Here is a tiny trained network, its code and every weight. The questions are about switching its units off for an input and a target symbol, where a switched-off unit gives its printed mean instead of its output.

import numpy as np


def w(rows, s, z=0):
    codes = np.array(rows[::2]) - 128.0
    scale = np.full(codes.shape[1], s)
    scale[-1] = z or s
    return codes * scale


def f(y):
    return np.maximum(y, 0)


def softmax(a):
    e = np.exp(a - a.max(-1, keepdims=True))
    return e / e.sum(-1, keepdims=True)


def log_softmax(a):
    a = a - a.max(-1, keepdims=True)
    return a - np.log(np.exp(a).sum(-1, keepdims=True))


def net(x, mask):
    ids = ['αβγδεζηθλξπστφψω'.index(c) for c in x.split()]
    T = len(ids)
    res = E[ids] + P[:T]
    q, k, v = (res @ M[0].T for M in (Q, K, V))
    z = softmax(np.where(np.tri(T) > 0, q @ k.T / 3**0.5, -1e9)) @ v
    res = res + np.where(mask[0], z, O[0][:, -1]) @ O[0][:, :-1]
    y = f(res @ A[0][:, :-1].T + A[0][:, -1])
    res = res + np.where(mask[1:9], y, B[0][:, -1]) @ B[0][:, :-1]
    return log_softmax(res[-1] @ U[:, :-1].T + U[:, -1])


Q, K, V, O, A, B = {}, {}, {}, {}, {}, {}
E = w([
[70,125,96,104,140,170],'α',
[133,37,136,91,167,121],'β',
[123,188,115,88,90,114],'γ',
[99,108,146,152,112,188],'δ',
[125,158,163,108,100,155],'ε',
[84,155,140,127,75,137],'ζ',
[63,100,155,195,135,229],'η',
[70,85,115,125,129,119],'θ',
[181,132,145,65,124,158],'λ',
[120,126,160,191,116,86],'ξ',
[152,138,140,66,47,110],'π',
[114,104,131,66,120,104],'σ',
[113,117,151,211,107,105],'τ',
[154,155,122,139,39,83],'φ',
[230,69,119,141,173,30],'ψ',
[66,102,79,9,60,142],'ω',
],0.014)
P = w([
[131,98,120,102,241,95],'0',
[163,158,71,144,107,141],'1',
[110,180,197,114,159,117],'2',
[162,118,60,144,90,132],'3',
[96,26,211,62,128,116],'4',
[136,118,45,192,82,144],'5',
[4,133,86,54,133,167],'6',
[215,132,76,177,117,114],'7',
],0.013)
Q[0] = w([
[121,186,2,220,118,150],'H1',
[89,60,70,106,106,149],'H1',
[43,188,117,105,107,158],'H1',
],0.0083)
K[0] = w([
[130,35,52,119,56,125],'H1',
[113,137,203,89,4,132],'H1',
[157,2,188,123,138,97],'H1',
],0.008)
V[0] = w([
[8,98,65,48,3,119],'H1',
[243,162,160,227,51,9],'H1',
[61,129,157,252,141,192],'H1',
],0.0079)
O[0] = w([
[247,164,114,53,66,51,252],'H1',
[146,165,25,108,234,228,1],'H1',
[23,254,59,186,70,96,146],'H1',
],0.0088,0.0039)
A[0] = w([
[2,177,162,82,165,117,222],'N1',
[130,99,172,110,139,113,142],'N2',
[226,210,95,194,93,233,147],'N3',
[166,100,53,54,68,129,173],'N4',
[84,120,143,161,19,78,178],'N5',
[208,171,191,182,204,94,255],'N6',
[123,95,188,115,122,248,168],'N7',
[145,56,229,92,121,33,101],'N8',
],0.0069,0.0032)
B[0] = w([
[87,86,24,106,57,202,196],'N1',
[83,194,186,156,168,97,154],'N2',
[45,194,92,210,144,60,179],'N3',
[163,138,192,253,132,231,214],'N4',
[46,144,208,138,141,124,245],'N5',
[105,43,63,86,73,180,161],'N6',
[204,71,89,145,173,158,157],'N7',
[156,121,117,105,184,52,216],'N8',
],0.0063,0.012)
U = w([
[127,137,149,116,141,102,96],'α',
[115,127,138,134,132,95,48],'β',
[206,103,177,156,38,145,109],'γ',
[130,167,175,113,146,141,110],'δ',
[144,131,114,93,120,158,253],'ε',
[160,165,51,185,84,132,172],'ζ',
[124,159,145,108,127,107,76],'η',
[110,149,122,154,145,98,148],'θ',
[59,175,140,139,94,82,111],'λ',
[90,157,144,98,152,70,107],'ξ',
[126,86,142,116,118,122,44],'π',
[129,186,224,133,173,94,139],'σ',
[131,58,2,171,87,83,156],'τ',
[99,168,130,157,150,58,117],'φ',
[107,144,145,148,114,97,118],'ψ',
[131,126,146,142,173,163,154],'ω',
],0.0081,0.0063)

Each question gives the input, a string of symbols that net reads in full, and the target symbol t.
The units are the heads (3 rows each of Q, K, V and O) and the neurons (one row each of A and B). Each row of codes is followed by its name. A weight is (code - 128) times the scale printed after its matrix; where a second scale follows, it is the last column's (O, A, B and U).
mask holds one flag per unit, heads first, then neurons. A switched-off unit (its flag False) gives its mean, the last column of its rows in O or B, instead of its output. The means were averaged over made-up inputs and are rounded, as every weight is.
A unit's drop is (log p(t) with every unit on - log p(t) with that unit switched off) / (log p(t) with every unit on - log p(t) with every unit switched off).
The circuit of an input: a set's keep is (log p(t) with only the set's units on - log p(t) with every unit switched off) / (log p(t) with every unit on - log p(t) with every unit switched off). Starting from all 9 units, units are removed one at a time, each time the one whose removal leaves the highest keep (on an exact tie, the one counted first), for as long as the keep stays at least 0.8.
circuit, biggest first: the units of the circuit, biggest drop first
top k neurons: the k neurons with the biggest drops, biggest first
drop when u is switched off: that unit's drop, to one decimal
input θ α δ δ ξ φ η, target τ: top 4 neurons : N1, N5, N4, N7
input ω ξ φ η ε ω, target γ: circuit, biggest first : H1, N4
input φ ξ η ξ σ, target λ: top 2 neurons : N5, N1
input ξ η π θ ψ δ δ, target ω: circuit, biggest first : H1
input θ φ φ η η η τ, target λ: circuit, biggest first : H1, N5
input ξ φ ε φ, target ζ: circuit, biggest first : H1, N3, N4
input η ψ φ ψ σ, target ε: circuit, biggest first : H1, N5
input π α ξ θ η ω, target γ: circuit, biggest first : N4, H1
input η ω η λ, target γ: top 2 neurons : N4, N3
input θ φ ω ε φ, target σ: top 3 neurons : N8, N1, N2
input δ η ω ω δ ω θ ξ, target γ: top 2 neurons : N6, N4
input δ ω η φ η ψ ψ ξ, target τ: top 2 neurons : N6, N5
input η η η η τ ω π τ, target γ: top 2 neurons : N6, N4
input φ η θ β ω η σ, target σ: top neuron : N8
input λ η θ η ω ψ η, target σ: top 2 neurons : N8, N2
input δ τ φ η η δ λ, target λ: drop when N5 is switched off : 0.1
input ψ ψ φ λ ω ε, target γ: drop when N8 is switched off : -0.1
input η σ η φ ω, target λ: drop when N5 is switched off : 0.2
